Here is a tiny trained network, its code and every weight. The questions are about switching its units off for an input and a class, where a switched-off unit gives its printed mean instead of its output.

import numpy as np


def w(rows, s, z=0):
    codes = np.array(rows[::2]) - 128.0
    scale = np.full(codes.shape[1], s)
    scale[-1] = z or s
    return codes * scale


def f(y):
    return y / 2 * (1 + np.tanh(0.7978845608 * (y + 0.044715 * y**3)))


def log_softmax(a):
    a = a - a.max(-1, keepdims=True)
    return a - np.log(np.exp(a).sum(-1, keepdims=True))


def net(x, mask):
    res = np.array(x, float).reshape(1, 7) / 4 @ E
    y = f(res @ A[0][:, :-1].T + A[0][:, -1])
    res = res + np.where(mask, y, B[0][:, -1]) @ B[0][:, :-1]
    return log_softmax(res[-1] @ U[:, :-1].T + U[:, -1])


A, B = {}, {}
E = w([
[126,128,128,127,125],'x0',
[64,212,40,150,197],'x1',
[134,127,123,131,131],'x2',
[186,192,74,145,73],'x3',
[128,146,93,2,157],'x4',
[128,126,123,129,129],'x5',
[134,133,131,128,135],'x6',
],0.0095)
A[0] = w([
[81,71,143,148,188,122],'N0',
[88,95,164,143,203,79],'N1',
[39,89,152,139,212,100],'N2',
[80,126,156,244,96,93],'N3',
[107,128,151,254,135,3],'N4',
[74,196,93,130,184,106],'N5',
[159,164,34,165,76,56],'N6',
[161,187,78,172,47,55],'N7',
[104,135,61,165,165,55],'N8',
[44,68,179,142,176,89],'N9',
[33,161,73,201,170,110],'N10',
],0.0082,0.0045)
B[0] = w([
[166,197,89,234,134,190],'N0',
[180,184,120,153,128,173],'N1',
[191,185,51,178,141,215],'N2',
[63,122,142,39,210,237],'N3',
[33,107,136,2,236,202],'N4',
[108,46,233,96,75,221],'N5',
[162,181,102,167,184,188],'N6',
[232,168,88,192,160,191],'N7',
[175,97,225,124,53,166],'N8',
[220,235,114,187,95,212],'N9',
[132,54,208,125,38,253],'N10',
],0.0085,0.0054)
U = w([
[173,30,254,190,25,11],'0',
[187,247,40,232,145,43],'1',
[33,163,84,64,222,154],'2',
[92,127,93,183,108,254],'3',
],0.0091,0.0071)

Each question gives the input, the list of numbers given to net, and the class t.
The units are the neurons (one row each of A and B). Each row of codes is followed by its name. A weight is (code - 128) times the scale printed after its matrix; where a second scale follows, it is the last column's (A, B and U).
mask holds one flag per neuron, in row order. A switched-off neuron (its flag False) gives its mean, the last column of its row in B, instead of its output. The means were averaged over made-up inputs and are rounded, as every weight is.
A unit's drop is (log p(t) with every unit on - log p(t) with that unit switched off) / (log p(t) with every unit on - log p(t) with every unit switched off).
The circuit of an input: a set's keep is (log p(t) with only the set's units on - log p(t) with every unit switched off) / (log p(t) with every unit on - log p(t) with every unit switched off). Starting from all 11 units, units are removed one at a time, each time the one whose removal leaves the highest keep (on an exact tie, the one counted first), for as long as the keep stays at least 0.8.
units of the circuit, in order: the units of the circuit, biggest drop first
unit that matters most: the unit with the biggest drop
k most important neurons: the k neurons with the biggest drops, biggest first
drop of u: that unit's drop, to one decimal
input [-4,4,-1,-1,-6,-5,-3], class 2: units of the circuit, in order => (N4)
input [5,3,2,3,-5,-6,3], class 2: units of the circuit, in order => (N4; N3)
input [2,4,2,-6,-2,-4,1], class 1: 2 most important neurons => (N2; N9)
input [-6,7,1,-7,6,-8,2], class 0: 2 most important neurons => (N5; N10)
input [8,8,0,-1,-8,0,4], class 0: 2 most important neurons => (N10; N8)
input [7,-4,4,-4,-5,-8,-7], class 3: units of the circuit, in order => (N10; N5)
input [6,6,8,-5,5,3,1], class 0: 2 most important neurons => (N5; N10)
input [5,-5,-1,-7,-8,-6,3], class 2: units of the circuit, in order => (N4; N3)
input [-3,0,-8,-4,-5,-2,-4], class 2: units of the circuit, in order => (N3; N4)
input [-2,8,2,-4,-8,6,3], class 0: 2 most important neurons => (N10; N8)
input [5,8,0,7,1,0,1], class 0: units of the circuit, in order => (N5; N10)
input [-5,-3,5,1,-4,-4,5], class 3: 3 most important neurons => (N10; N5; N8)
input [6,4,4,-5,1,7,0], class 1: 2 most important neurons => (N2; N0)
input [-7,6,8,2,3,4,3], class 0: unit that matters most => N5
input [7,2,0,-6,-4,-6,4], class 1: units of the circuit, in order => (N9; N2)
input [-1,-4,3,-4,-6,5,7], class 3: 2 most important neurons => (N9; N0)
input [7,-3,2,6,-3,2,3], class 1: 3 most important neurons => (N7; N10; N5)
input [-1,-4,6,-2,-1,4,-7], class 3: 2 most important neurons => (N10; N5)
input [-8,2,-8,1,-5,-1,-2], class 2: drop of N4 => 0.2
input [-7,6,-1,-2,5,4,8], class 3: unit that matters most => N2
